Here is a tiny trained network, its code and every weight. The questions are about switching its units off for an input and a class, where a switched-off unit gives its printed mean instead of its output.

import numpy as np


def w(rows, s, z=0):
    codes = np.array(rows[::2]) - 128.0
    scale = np.full(codes.shape[1], s)
    scale[-1] = z or s
    return codes * scale


def norm(h):
    return h / np.sqrt((h * h).mean(-1, keepdims=True) + 1e-5)


def f(y):
    return np.maximum(y, 0)


def log_softmax(a):
    a = a - a.max(-1, keepdims=True)
    return a - np.log(np.exp(a).sum(-1, keepdims=True))


def net(x, mask):
    res = np.array(x, float).reshape(1, 2) / 4 @ E
    u = 0
    for l in range(2):
        y = f(norm(res) @ A[l][:, :-1].T + A[l][:, -1])
        res = res + np.where(mask[u : u + 4], y, B[l][:, -1]) @ B[l][:, :-1]
        u += 4
    return log_softmax(norm(res)[-1] @ U[:, :-1].T + U[:, -1])


A, B = {}, {}
E = w([
[243,100,133,15,182,174,47],'x0',
[143,11,228,202,76,1,164],'x1',
],0.005)
A[0] = w([
[127,207,37,108,115,184,48,37],'0.n1',
[89,141,149,219,64,45,240,31],'0.n2',
[192,102,153,83,150,164,94,5],'0.n3',
[103,201,1,78,148,253,114,50],'0.n4',
],0.0055,0.0022)
B[0] = w([
[53,140,90,77,200,132,173,209],'0.n1',
[78,89,157,237,85,78,166,246],'0.n2',
[132,73,195,188,85,101,196,175],'0.n3',
[110,176,19,55,163,253,144,255],'0.n4',
],0.0066,0.0064)
A[1] = w([
[239,126,168,122,83,112,80,3],'1.n1',
[190,55,92,11,139,209,168,115],'1.n2',
[252,112,122,72,178,115,67,55],'1.n3',
[246,89,160,129,74,78,2,34],'1.n4',
],0.0064,0.003)
B[1] = w([
[137,186,127,71,121,154,51,169],'1.n1',
[132,75,192,173,111,36,116,254],'1.n2',
[98,114,126,220,104,96,187,177],'1.n3',
[137,255,107,81,155,186,52,197],'1.n4',
],0.0085,0.0056)
U = w([
[94,179,7,49,149,205,142,212],'0',
[193,186,184,77,97,122,23,129],'1',
[139,46,132,68,187,124,154,66],'2',
[98,75,174,212,66,82,147,192],'3',
[167,119,123,89,78,163,135,1],'4',
],0.014,0.006)

Each question gives the input, the list of numbers given to net, and the class t.
The units are the neurons (one row each of A and B). Each row of codes is followed by its name. A weight is (code - 128) times the scale printed after its matrix; where a second scale follows, it is the last column's (A, B and U).
mask holds one flag per neuron, layer by layer. A switched-off neuron (its flag False) gives its mean, the last column of its row in B, instead of its output. The means were averaged over made-up inputs and are rounded, as every weight is.
A unit's drop is (log p(t) with every unit on - log p(t) with that unit switched off) / (log p(t) with every unit on - log p(t) with every unit switched off).
The circuit of an input: a set's keep is (log p(t) with only the set's units on - log p(t) with every unit switched off) / (log p(t) with every unit on - log p(t) with every unit switched off). Starting from all 8 units, units are removed one at a time, each time the one whose removal leaves the highest keep (on an exact tie, the one counted first), for as long as the keep stays at least 0.8.
circuit, biggest first: the units of the circuit, biggest drop first
unit that matters most: the unit with the biggest drop
top k neurons: the k neurons with the biggest drops, biggest first
drop of u: that unit's drop, to one decimal
input [3,3], class 1: unit that matters most : 0.n4
input [5,3], class 1: circuit, biggest first : (1.n4, 0.n1)
input [5,2], class 1: top 2 neurons : (0.n4, 1.n4)
input [3,-1], class 2: circuit, biggest first : (1.n2, 0.n4)
input [5,-2], class 2: top 2 neurons : (1.n2, 0.n4)
input [6,3], class 1: top 2 neurons : (0.n4, 1.n4)
input [3,8], class 1: top 2 neurons : (0.n1, 1.n4)
input [7,6], class 1: drop of 1.n4 : 0.5
input [6,4], class 1: drop of 0.n4 : 0.5
input [6,5], class 1: top 2 neurons : (1.n4, 0.n4)
input [8,6], class 1: drop of 1.n4 : 0.7
input [7,-1], class 3: drop of 1.n2 : 0.3
